Below is a small trained network, with its code and all its weights. Each question gives an input and a class and asks what happens when units are switched off, that is, made to give their printed mean instead of their output.

import numpy as np


def w(rows, s, z=0):
    codes = np.array(rows[::2]) - 128.0
    scale = np.full(codes.shape[1], s)
    scale[-1] = z or s
    return codes * scale


def f(y):
    return y / 2 * (1 + np.tanh(0.7978845608 * (y + 0.044715 * y**3)))


def log_softmax(a):
    a = a - a.max(-1, keepdims=True)
    return a - np.log(np.exp(a).sum(-1, keepdims=True))


def net(x, mask):
    res = np.array(x, float).reshape(1, 7) / 4 @ E
    y = f(res @ A[0][:, :-1].T + A[0][:, -1])
    res = res + np.where(mask, y, B[0][:, -1]) @ B[0][:, :-1]
    return log_softmax(res[-1] @ U[:, :-1].T + U[:, -1])


A, B = {}, {}
E = w([
[229,90,76,136,139,91,126,133,125,141],'x0',
[137,194,209,145,108,81,53,142,105,202],'x1',
[129,191,82,19,128,15,151,108,70,140],'x2',
[168,91,132,140,84,137,79,55,25,255],'x3',
[207,189,97,121,156,120,153,53,193,216],'x4',
[211,49,125,184,117,164,216,123,97,55],'x5',
[78,169,165,181,71,188,188,175,117,89],'x6',
],0.0078)
A[0] = w([
[145,5,147,171,130,179,133,139,112,31,174],'N0',
[120,121,103,91,130,152,155,93,180,128,178],'N1',
[136,57,98,59,170,63,62,120,144,99,210],'N2',
[17,145,94,101,142,171,120,119,212,119,224],'N3',
[31,149,191,145,97,171,88,122,62,168,210],'N4',
[130,81,137,137,104,148,164,121,64,82,3],'N5',
[123,86,106,94,134,103,103,84,26,186,72],'N6',
[136,178,136,153,115,122,201,128,98,107,200],'N7',
],0.016,0.0032)
B[0] = w([
[181,235,70,249,123,151,204,158,82,121,254],'N0',
[66,157,119,139,122,106,66,189,49,171,162],'N1',
[58,130,117,65,149,111,64,106,116,205,203],'N2',
[37,151,38,183,168,130,162,131,62,88,204],'N3',
[59,99,100,127,196,88,38,104,178,170,217],'N4',
[61,172,136,113,153,142,183,132,166,46,182],'N5',
[201,120,124,35,77,133,186,163,40,127,217],'N6',
[125,131,52,97,124,132,93,135,15,222,177],'N7',
],0.011,0.02)
U = w([
[206,134,126,54,83,135,167,142,62,178,205],'0',
[131,95,189,90,96,203,214,115,199,59,11],'1',
[101,204,76,158,144,163,247,184,67,84,168],'2',
[151,59,161,109,122,142,215,133,196,37,27],'3',
[136,92,242,137,104,173,195,118,187,53,4],'4',
[52,131,104,116,196,103,59,123,109,160,182],'5',
[223,149,172,254,151,203,68,89,185,194,169],'6',
[143,78,180,126,89,162,152,98,171,54,16],'7',
],0.0067,0.0031)

Each question gives the input, the list of numbers given to net, and the class t.
The units are the neurons (one row each of A and B). Each row of codes is followed by its name. A weight is (code - 128) times the scale printed after its matrix; where a second scale follows, it is the last column's (A, B and U).
mask holds one flag per neuron, in row order. A switched-off neuron (its flag False) gives its mean, the last column of its row in B, instead of its output. The means were averaged over made-up inputs and are rounded, as every weight is.
A unit's drop is (log p(t) with every unit on - log p(t) with that unit switched off) / (log p(t) with every unit on - log p(t) with every unit switched off).
The circuit of an input: a set's keep is (log p(t) with only the set's units on - log p(t) with every unit switched off) / (log p(t) with every unit on - log p(t) with every unit switched off). Starting from all 8 units, units are removed one at a time, each time the one whose removal leaves the highest keep (on an exact tie, the one counted first), for as long as the keep stays at least 0.8.
units of the circuit, in order: the units of the circuit, biggest drop first
unit that matters most: the unit with the biggest drop
k most important neurons: the k neurons with the biggest drops, biggest first
drop of u: that unit's drop, to one decimal
input [-4,1,-8,4,8,-1,-5], class 6: units of the circuit, in order -> (N3, N6)
input [-7,2,-1,8,8,-5,-8], class 0: units of the circuit, in order -> (N6)
input [1,-4,-1,7,1,6,-8], class 0: 2 most important neurons -> (N6, N3)
input [-5,-7,-1,8,1,-2,5], class 5: 2 most important neurons -> (N4, N0)
input [3,5,-4,0,8,6,3], class 6: 2 most important neurons -> (N6, N3)
input [3,-8,-1,1,8,-2,0], class 5: 3 most important neurons -> (N0, N6, N1)
input [6,8,2,3,-2,-3,6], class 5: 2 most important neurons -> (N4, N0)
input [8,3,-3,-1,2,2,-2], class 6: 2 most important neurons -> (N6, N3)
input [-3,-1,6,1,8,-3,-3], class 0: 2 most important neurons -> (N4, N6)
input [0,5,0,4,6,-6,7], class 5: 2 most important neurons -> (N4, N0)
input [-5,3,-4,-1,2,0,-5], class 5: drop of N0 -> 1.2
input [5,7,-6,-3,3,4,-7], class 6: drop of N6 -> 0.3
input [-5,-7,1,7,5,-1,-6], class 0: drop of N6 -> 0.2
input [-6,5,-2,-6,3,2,5], class 5: unit that matters most -> N0
input [5,-7,5,5,5,4,-2], class 0: drop of N0 -> 0.0
